Below are the code and all the weights of a small trained network. Each question names an input and a class and asks about switching units off, where a switched-off unit gives its printed mean instead of its output.

import numpy as np


def w(rows, s, z=0):
    codes = np.array(rows[::2]) - 128.0
    scale = np.full(codes.shape[1], s)
    scale[-1] = z or s
    return codes * scale


def norm(h):
    return h / np.sqrt((h * h).mean(-1, keepdims=True) + 1e-5)


def f(y):
    return y / 2 * (1 + np.tanh(0.7978845608 * (y + 0.044715 * y**3)))


def log_softmax(a):
    a = a - a.max(-1, keepdims=True)
    return a - np.log(np.exp(a).sum(-1, keepdims=True))


def net(x, mask):
    res = np.array(x, float).reshape(1, 6) / 4 @ E
    u = 0
    for l in range(2):
        y = f(norm(res) @ A[l][:, :-1].T + A[l][:, -1])
        res = res + np.where(mask[u : u + 13], y, B[l][:, -1]) @ B[l][:, :-1]
        u += 13
    return log_softmax(norm(res)[-1] @ U[:, :-1].T + U[:, -1])


A, B = {}, {}
E = w([
[110,177,83,126,87,13,70,107,189,64,124,159],'x0',
[87,254,115,112,179,147,133,133,141,160,44,136],'x1',
[117,140,143,121,121,144,129,190,166,104,181,30],'x2',
[161,173,203,99,52,165,58,85,86,138,104,57],'x3',
[83,193,181,93,114,104,157,173,116,105,99,132],'x4',
[143,132,160,45,134,180,133,215,142,149,145,164],'x5',
],0.0089)
A[0] = w([
[52,186,85,89,138,57,186,126,114,145,123,166,42],'0.n1',
[45,184,87,88,142,109,132,129,90,164,112,156,59],'0.n2',
[172,118,96,152,124,58,150,89,138,121,109,197,106],'0.n3',
[115,46,166,130,184,149,153,138,98,160,152,162,3],'0.n4',
[123,190,208,140,98,105,66,108,154,125,110,166,64],'0.n5',
[119,154,164,110,91,164,157,176,142,133,148,76,65],'0.n6',
[173,117,142,93,215,107,125,133,90,136,151,139,176],'0.n7',
[85,97,70,169,109,71,173,55,180,80,175,209,35],'0.n8',
[130,149,68,70,111,102,141,93,110,65,139,124,40],'0.n9',
[78,117,31,168,111,86,140,90,134,99,115,133,162],'0.n10',
[169,112,151,136,2,53,73,95,98,94,159,165,3],'0.n11',
[142,143,91,154,88,165,63,72,122,167,90,104,87],'0.n12',
[98,140,162,58,114,139,129,203,143,121,150,29,19],'0.n13',
],0.0083,0.0034)
B[0] = w([
[111,135,70,90,179,84,187,54,141,94,117,193,225],'0.n1',
[133,208,170,70,138,162,244,124,146,116,119,165,205],'0.n2',
[73,158,170,151,99,118,123,185,191,92,187,67,215],'0.n3',
[137,85,78,171,119,195,146,128,91,196,136,152,190],'0.n4',
[183,110,147,93,145,149,151,105,129,122,126,159,199],'0.n5',
[114,83,175,168,100,129,150,226,98,26,137,144,205],'0.n6',
[116,148,115,138,123,121,199,60,131,160,195,2,174],'0.n7',
[89,79,165,106,122,97,74,188,236,137,167,98,253],'0.n8',
[86,83,168,117,135,176,93,116,147,150,122,179,140],'0.n9',
[125,80,98,184,138,63,116,155,150,96,107,116,240],'0.n10',
[137,162,87,131,65,126,88,126,46,71,169,175,240],'0.n11',
[204,165,123,139,125,83,121,98,173,176,50,38,199],'0.n12',
[159,117,189,73,158,103,147,191,127,49,120,64,236],'0.n13',
],0.0077,0.0049)
A[1] = w([
[124,42,104,155,144,224,177,125,73,224,180,148,77],'1.n1',
[74,181,132,105,29,125,112,120,41,93,105,126,88],'1.n2',
[145,118,166,100,54,105,64,83,65,108,158,179,3],'1.n3',
[139,158,112,132,200,163,203,158,216,144,133,90,156],'1.n4',
[92,124,129,159,124,66,8,106,136,152,73,174,90],'1.n5',
[72,201,84,117,216,87,148,119,101,133,120,240,32],'1.n6',
[108,152,87,155,77,129,132,105,141,160,129,72,76],'1.n7',
[64,68,84,169,105,92,105,183,138,138,160,181,66],'1.n8',
[143,187,169,55,105,180,147,131,104,172,66,108,70],'1.n9',
[147,194,138,102,2,161,108,107,116,147,142,128,42],'1.n10',
[68,192,151,47,115,170,109,175,96,109,161,160,170],'1.n11',
[149,215,143,111,125,85,52,110,192,112,66,128,172],'1.n12',
[184,154,166,130,77,124,30,110,102,119,127,158,74],'1.n13',
],0.0088,0.0035)
B[1] = w([
[186,155,110,106,251,126,167,158,98,167,173,202,235],'1.n1',
[155,94,82,95,98,123,141,122,144,119,189,166,176],'1.n2',
[147,143,66,81,106,119,148,109,122,110,157,142,172],'1.n3',
[147,138,151,115,76,108,143,99,84,133,137,123,254],'1.n4',
[136,77,113,135,144,132,111,173,115,121,148,118,177],'1.n5',
[75,188,135,123,72,108,202,89,161,129,116,124,216],'1.n6',
[143,103,115,102,137,110,135,131,107,142,85,102,140],'1.n7',
[86,94,152,179,161,136,76,96,141,153,112,171,200],'1.n8',
[86,89,117,142,151,149,30,142,211,105,106,184,213],'1.n9',
[164,121,148,82,52,140,94,95,133,97,127,176,167],'1.n10',
[136,100,94,197,112,101,156,135,95,106,111,58,218],'1.n11',
[105,123,147,156,142,171,145,133,104,172,150,123,243],'1.n12',
[119,160,109,64,135,126,125,82,99,151,146,132,181],'1.n13',
],0.012,0.0068)
U = w([
[168,127,85,66,65,99,91,80,78,99,197,132,168],'0',
[174,112,131,139,251,146,177,165,74,182,184,150,172],'1',
[156,128,96,174,138,99,110,95,77,192,89,19,78],'2',
[119,105,103,119,127,146,136,160,132,81,79,156,1],'3',
[129,124,196,122,116,142,153,245,106,57,151,45,189],'4',
[56,204,151,130,118,96,231,110,171,131,93,131,174],'5',
[58,72,111,203,157,44,78,132,201,130,181,139,153],'6',
[135,163,179,99,136,197,48,96,171,154,78,125,92],'7',
],0.016,0.004)

Each question gives the input, the list of numbers given to net, and the class t.
The units are the neurons (one row each of A and B). Each row of codes is followed by its name. A weight is (code - 128) times the scale printed after its matrix; where a second scale follows, it is the last column's (A, B and U).
mask holds one flag per neuron, layer by layer. A switched-off neuron (its flag False) gives its mean, the last column of its row in B, instead of its output. The means were averaged over made-up inputs and are rounded, as every weight is.
A unit's drop is (log p(t) with every unit on - log p(t) with that unit switched off) / (log p(t) with every unit on - log p(t) with every unit switched off).
The circuit of an input: a set's keep is (log p(t) with only the set's units on - log p(t) with every unit switched off) / (log p(t) with every unit on - log p(t) with every unit switched off). Starting from the 12 units with the biggest drops (on a tie, the unit counted first), units are removed one at a time, each time the one whose removal leaves the highest keep (on an exact tie, the one counted first), for as long as the keep stays at least 0.8.
units of the circuit, in order: the units of the circuit, biggest drop first
unit that matters most: the unit with the biggest drop
k most important neurons: the k neurons with the biggest drops, biggest first
k most important neurons of layer l: the k neurons of layer l with the biggest drops, biggest first
drop of u: that unit's drop, to one decimal
input [0,6,-8,5,-4,-3], class 7: units of the circuit, in order : (1.n9 1.n11)
input [-8,4,8,-4,0,6], class 4: unit that matters most : 0.n13
input [-1,3,-8,7,-6,-1], class 7: 2 most important neurons of layer 0 : (0.n12 0.n10)
input [-6,-7,6,-5,7,1], class 1: 4 most important neurons : (0.n4 1.n1 0.n3 0.n8)
input [-6,-7,6,5,-4,-6], class 1: units of the circuit, in order : (1.n1 0.n3)
input [4,-2,8,3,-7,-8], class 2: 4 most important neurons : (0.n12 1.n9 1.n7 0.n6)
input [-1,-6,7,-2,-6,-2], class 1: 3 most important neurons : (1.n1 0.n3 1.n9)
input [-5,3,-8,5,0,-6], class 7: 2 most important neurons of layer 1 : (1.n9 1.n11)
input [-6,8,1,7,-7,-3], class 7: 3 most important neurons : (1.n9 1.n11 0.n10)
input [8,-1,0,2,7,0], class 0: 2 most important neurons : (0.n11 1.n2)
input [7,8,3,7,0,-6], class 7: 2 most important neurons of layer 0 : (0.n12 0.n5)
input [-7,-8,-3,5,7,2], class 1: 2 most important neurons : (1.n1 0.n4)
input [2,3,5,7,1,-3], class 7: 2 most important neurons : (0.n12 1.n9)
input [-8,5,-2,8,-3,-4], class 7: units of the circuit, in order : (1.n9)
input [5,-6,3,2,7,-7], class 0: 2 most important neurons : (0.n11 1.n3)
input [-2,2,-8,-7,1,4], class 5: drop of 1.n6 : 0.3
input [1,4,-6,5,0,-4], class 7: drop of 0.n12 : 0.8
input [-4,5,-6,-5,0,-2], class 5: drop of 0.n1 : 0.0
